Each row has two labels, one from each of two sets.
-0.763  -0.102  -0.390  0.615  0.316  -0.582  0.565  -0.200  2.210  -0.479  1.370  2.759  -0.246  2.981  1.702  -1.429  -0.144  0.815  -0.198  0.061  0.033  -2.431  1.056  0.484  1.665  -0.069  0.671  0.207  -1.162  -1.535  1.874
F/mufaf
-0.810  0.339  -1.334  -0.209  1.438  -0.047  -0.140  -0.161  -0.879  0.064  2.009  2.058  0.194  1.642  -0.679  -1.660  -1.332  1.246  -0.934  0.350  -1.966  -0.957  0.421  -0.506  1.708  0.270  0.158  0.141  0.270  -3.245  2.387
H/mufaf
-0.878  -1.076  -1.210  2.996  0.222  -0.329  -1.388  -0.652  0.492  -0.159  1.850  -1.875  -0.414  1.103  1.202  -0.745  -1.772  0.303  -1.591  0.080  -1.918  -1.646  2.871  2.446  -1.807  0.918  -3.070  -2.113  -0.783  0.065  2.401
F/mufaf
-0.787  0.096  -0.997  -0.868  0.219  0.087  -0.104  -0.910  1.656  0.001  2.465  2.298  -0.471  2.439  1.228  -1.857  -0.295  -0.371  -0.757  -0.449  0.011  -2.878  0.705  -0.141  0.477  0.315  -0.721  0.025  -0.095  -2.688  1.571
F/suvag
-0.873  0.452  -0.886  0.169  -0.319  0.710  0.277  -0.026  2.262  -0.778  1.531  2.678  0.341  2.415  1.002  -1.445  -0.274  -0.417  -0.576  -0.303  0.462  -1.767  0.718  0.107  1.239  -0.615  -0.349  0.394  -0.530  -1.843  1.294
F/mufaf
-0.793  0.613  -0.693  -1.006  0.568  -1.168  0.224  -0.651  2.030  -0.067  1.139  4.751  -0.460  3.071  0.485  -1.870  -0.042  0.660  -0.219  0.172  0.380  -3.064  0.992  0.088  2.260  0.388  0.191  0.563  0.813  -1.381  2.042
H/suvag
-1.327  -0.070  -1.152  0.283  0.824  -0.521  0.647  -0.182  1.380  0.125  1.689  2.289  -0.201  3.085  1.035  -0.407  -0.508  1.005  0.336  0.519  -0.408  -1.032  1.921  0.245  2.849  0.261  -0.099  0.340  0.437  -1.712  2.388
H/mufaf
-0.896  -0.173  -1.293  -0.429  0.785  0.062  -0.817  -0.499  1.857  0.119  2.342  1.186  -0.703  3.541  -0.140  -1.486  0.266  0.530  -0.903  0.268  0.155  -2.660  1.415  -0.447  1.089  1.227  -1.261  -0.350  0.386  -1.296  1.716
F/suvag
-0.641  -0.641  0.121  0.416  -0.063  -0.997  0.141  -0.608  2.796  -0.301  0.699  3.141  -0.318  2.472  3.509  -0.612  -0.288  0.753  -0.863  -0.626  0.220  -3.590  1.260  1.510  -0.450  -0.151  -1.392  -0.217  -0.412  -1.050  1.873
F/mufaf
-1.432  0.129  -1.605  0.004  0.482  -1.527  0.806  -1.562  2.368  0.223  2.834  4.495  -0.675  1.734  1.124  -1.693  -0.425  0.721  -0.303  -0.313  -0.378  -3.648  0.583  1.248  1.816  0.335  -0.398  0.135  0.195  -1.866  2.007
F/mufaf
-1.027  0.446  -0.739  -1.684  0.441  -0.340  0.762  0.135  1.760  -0.268  1.973  4.051  -0.337  3.317  0.094  -1.506  0.026  0.747  0.335  0.654  0.746  -2.136  1.315  -1.098  3.906  -0.197  0.950  0.785  0.618  -2.442  2.649
H/suvag
-1.218  0.054  -1.663  -0.387  0.645  -0.869  -0.570  -1.314  1.425  0.120  2.158  1.920  -0.222  1.535  0.343  -1.898  -0.437  0.488  -1.241  -0.423  -0.709  -3.491  0.783  0.767  1.804  0.634  -0.745  -0.554  0.397  -1.724  2.154
F/suvag
-1.580  -0.167  -1.072  -0.588  0.027  -1.839  0.708  -1.585  2.195  -0.108  2.941  5.146  0.148  2.251  1.477  -2.692  -0.991  0.755  -0.118  -0.443  -0.550  -4.908  0.580  1.596  2.758  0.370  -0.552  0.453  0.586  -2.430  3.160
H/mufaf
-1.598  -0.277  -0.353  0.512  -0.744  -0.492  0.953  -0.223  2.974  -0.202  1.290  2.842  -0.120  2.264  3.855  -0.781  -0.331  0.072  -0.133  -0.705  -0.135  -2.786  0.211  0.244  -1.376  -0.422  -1.620  0.018  -0.800  -2.083  1.267
F/mufaf
-0.316  -0.258  -0.783  1.500  0.765  -0.936  -0.177  -0.812  1.120  0.192  1.067  1.180  0.284  1.576  1.845  -0.740  -0.872  1.007  -0.250  0.524  -1.293  -1.721  1.278  0.924  -0.925  0.836  -1.739  -0.215  -0.687  -1.357  2.152
F/mufaf
-0.933  0.369  -1.725  -1.160  0.181  -1.285  -0.228  -1.568  2.219  0.085  2.944  4.404  -0.158  2.560  0.591  -2.578  0.000  -0.441  -0.983  -0.427  -0.346  -4.793  0.692  0.646  1.736  0.531  -1.004  -0.046  0.864  -2.993  1.063
F/suvag
-0.677  0.040  -0.813  0.531  0.473  -0.852  -0.308  -0.182  1.356  -0.263  1.502  2.143  0.703  1.019  1.819  -0.664  -0.809  0.908  -0.575  -0.609  -1.301  -1.994  0.844  0.698  -0.009  -0.052  -0.931  0.131  -0.601  -3.478  1.381
F/mufaf
-0.830  0.067  -0.861  0.333  0.599  0.168  0.136  1.244  1.301  -0.426  1.822  1.870  0.857  3.071  1.665  -0.737  -0.387  -0.273  -0.720  -0.147  -0.438  -2.130  0.356  -0.198  -0.101  -0.046  -0.276  -0.217  -0.548  -1.583  1.371
F/mufaf
-1.340  -0.236  -1.456  0.477  0.584  -1.987  0.826  -1.232  1.121  0.617  2.310  3.437  -0.120  1.624  0.424  -1.672  -1.006  0.956  0.422  0.267  -2.147  -2.890  0.293  1.138  2.492  0.185  -0.132  -0.182  0.673  -2.027  3.323
H/mufaf
-0.281  0.134  -0.556  0.085  1.046  0.500  -0.642  0.151  0.490  -0.262  1.370  0.626  0.259  2.213  -0.346  -1.558  -0.229  0.544  -0.607  0.716  -0.745  -0.567  1.595  0.739  2.208  0.640  -0.761  -0.312  0.296  -1.601  2.394
H/suvag
-0.811  0.045  -0.880  -0.409  -0.580  -0.562  0.915  -0.352  3.171  -0.341  2.510  3.194  -0.111  2.632  2.125  -1.817  -0.063  -0.218  -0.571  -0.353  1.155  -3.651  1.059  0.228  1.105  -0.458  -0.226  0.250  -0.311  -2.026  1.196
F/mufaf
-1.014  0.372  -0.245  -0.171  0.264  -0.479  0.831  0.975  2.356  0.191  1.529  3.572  -0.081  2.629  -0.386  -0.920  -0.367  0.651  0.676  0.235  0.058  -2.032  0.993  -0.248  2.499  0.438  0.275  0.917  0.699  -2.121  2.045
H/mufaf
-0.885  -0.036  -1.017  -0.062  0.636  -2.251  0.397  -1.667  1.745  -0.141  2.631  5.191  0.556  0.986  1.413  -3.147  -1.315  1.205  -0.112  0.650  -1.169  -5.224  0.895  2.200  2.905  0.342  -0.663  -0.156  0.525  -3.822  3.504
H/mufaf
-1.161  -0.001  -0.587  -0.995  0.228  -1.247  -0.238  -0.270  2.235  -0.619  1.852  2.645  0.264  2.443  2.404  -1.447  0.251  1.153  -0.363  -0.923  0.035  -3.110  0.922  -0.647  1.463  -0.331  -0.829  0.027  -0.214  -1.956  1.399
F/mufaf
-0.775  0.105  -1.510  0.735  0.131  -0.626  0.377  -0.477  0.412  0.214  1.658  0.664  0.076  1.264  -0.552  -0.862  -0.875  0.918  -0.327  0.461  -0.695  -0.899  1.431  0.184  2.453  0.203  -0.970  0.103  0.101  0.048  1.812
H/mufaf
-0.159  0.304  0.236  -1.324  0.096  -1.600  -0.382  -0.644  1.316  -0.257  1.359  3.608  -0.470  2.704  2.225  -1.951  0.177  0.787  0.317  0.432  0.549  -3.302  0.624  0.248  2.332  0.650  0.111  1.337  0.471  -0.183  1.431
F/suvag
-1.414  -0.348  -1.205  -0.793  0.485  -0.361  0.250  -1.306  2.137  -0.126  2.654  3.773  -0.479  3.061  1.795  -1.756  -0.728  -0.014  -0.369  -0.275  -0.551  -3.383  0.405  0.013  1.044  0.146  0.280  -0.436  0.258  -2.202  1.890
F/mufaf
-1.734  -0.360  -1.456  0.642  -0.040  -1.607  0.924  -1.530  2.875  0.337  1.768  2.173  -0.638  2.203  2.165  -0.431  0.004  0.571  -0.078  0.695  -0.806  -2.196  -0.029  0.081  1.075  -0.188  -0.111  -0.003  -0.357  -1.235  1.628
F/mufaf
-0.534  0.305  -0.924  0.102  -0.213  -0.429  0.790  -0.234  1.324  -0.019  1.724  2.433  0.525  2.251  -0.217  -1.165  -0.048  0.746  -0.381  0.240  0.631  -2.048  1.175  0.792  3.163  0.418  -0.953  -1.155  0.256  -0.771  1.377
H/suvag
-1.518  0.306  -1.716  -0.043  0.526  -0.070  0.002  -0.698  0.838  0.563  2.475  2.481  -0.117  2.467  1.475  -1.341  -0.925  0.582  -0.155  -0.185  -1.449  -2.276  0.763  0.233  2.230  0.537  -0.227  -0.426  0.731  -2.306  3.008
H/mufaf
-1.423  -0.274  -1.190  -0.106  -0.275  -1.393  1.048  -1.477  2.712  0.173  2.357  4.840  0.270  2.352  1.687  -1.712  -0.612  0.351  0.165  -0.177  -0.093  -3.686  0.540  0.873  0.844  0.085  -0.001  0.079  0.220  -3.126  1.058
F/mufaf
-0.987  -0.529  -1.632  0.882  0.640  -2.945  -0.627  -2.234  2.161  -0.034  3.067  4.113  0.127  2.266  2.760  -3.006  -0.820  1.530  -0.326  -0.361  -1.295  -6.544  1.405  2.031  1.150  1.269  -1.923  -0.645  0.486  -2.391  3.289
H/mufaf
-0.304  0.791  -0.513  -2.172  0.999  0.421  -0.124  1.115  1.072  -0.574  1.557  2.788  -0.459  2.516  -0.109  -2.039  0.558  0.249  -0.600  -0.167  0.772  -1.649  0.777  -0.695  3.246  -0.158  1.436  0.883  0.987  -2.668  1.591
H/suvag
-0.664  -0.573  0.393  0.160  -0.560  -0.358  0.245  -0.384  2.186  0.064  1.079  1.988  -1.265  3.051  2.616  -0.990  0.031  0.101  0.130  0.093  1.359  -2.546  2.036  0.071  0.812  -0.113  -0.220  0.164  0.164  2.146  1.656
F/suvag
-0.924  0.017  -1.509  -0.998  0.146  -0.285  -0.336  -0.677  2.062  -0.056  3.198  3.557  0.513  1.921  1.333  -2.939  -4.630  0.215  -1.288  -0.203  1.448  -4.512  0.943  0.723  2.880  0.297  -0.645  0.097  0.232  -3.458  1.664
F/suvag
-1.202  -0.442  -1.451  -0.710  0.532  -1.627  0.288  -1.433  2.615  -0.254  2.618  4.598  -0.277  3.989  1.243  -2.178  -0.208  1.096  -0.522  -0.389  -0.239  -3.602  1.208  0.171  2.067  0.445  -0.431  0.147  0.381  -2.878  1.558
F/mufaf

Each row has two labels, one from each of two sets.
0.578  0.740  -0.359  5.899  -0.677  -0.336  -0.284  -1.981  -0.460  1.592  2.316  0.652  0.666  0.193  0.063  0.443  0.994  -2.366  1.206  -1.615  1.892  0.262  0.126  -1.663  0.576  0.406  0.483  1.396  -1.404  -0.634  -1.191
(27)/bivo
-1.333  0.688  0.640  8.138  -1.471  -1.399  -0.074  -0.549  -1.184  7.189  0.490  -0.494  0.353  0.365  -0.621  0.937  0.777  -1.812  -2.424  -0.517  3.141  -0.748  -1.681  -5.604  1.518  -3.593  2.506  8.223  2.865  2.647  0.477
(27)/bivo
1.266  0.999  0.187  0.741  0.002  0.706  1.489  0.668  2.227  -0.323  -0.523  -2.189  -0.518  -0.912  2.018  -0.086  0.514  3.025  0.165  -0.051  0.213  -0.650  0.327  -3.792  -1.557  -2.893  -1.380  7.912  -1.579  0.612  0.521
(33)/nefu
-0.671  0.768  0.030  7.907  -2.148  -0.398  -2.105  -2.530  -1.151  6.065  -2.213  1.820  0.204  0.810  2.191  -0.313  0.139  -3.709  -2.160  -1.042  3.376  -0.302  -0.445  -5.085  1.865  -3.216  1.108  3.797  1.859  0.963  -0.538
(27)/nol
-0.480  0.755  1.244  8.850  -0.937  -0.828  -1.278  -1.275  -0.575  5.746  5.057  1.947  -0.026  -0.190  0.231  -0.051  -0.306  -1.942  -1.510  -0.587  2.316  -1.747  -0.704  -4.577  1.856  -2.109  2.120  2.236  1.380  0.439  0.288
(27)/bivo
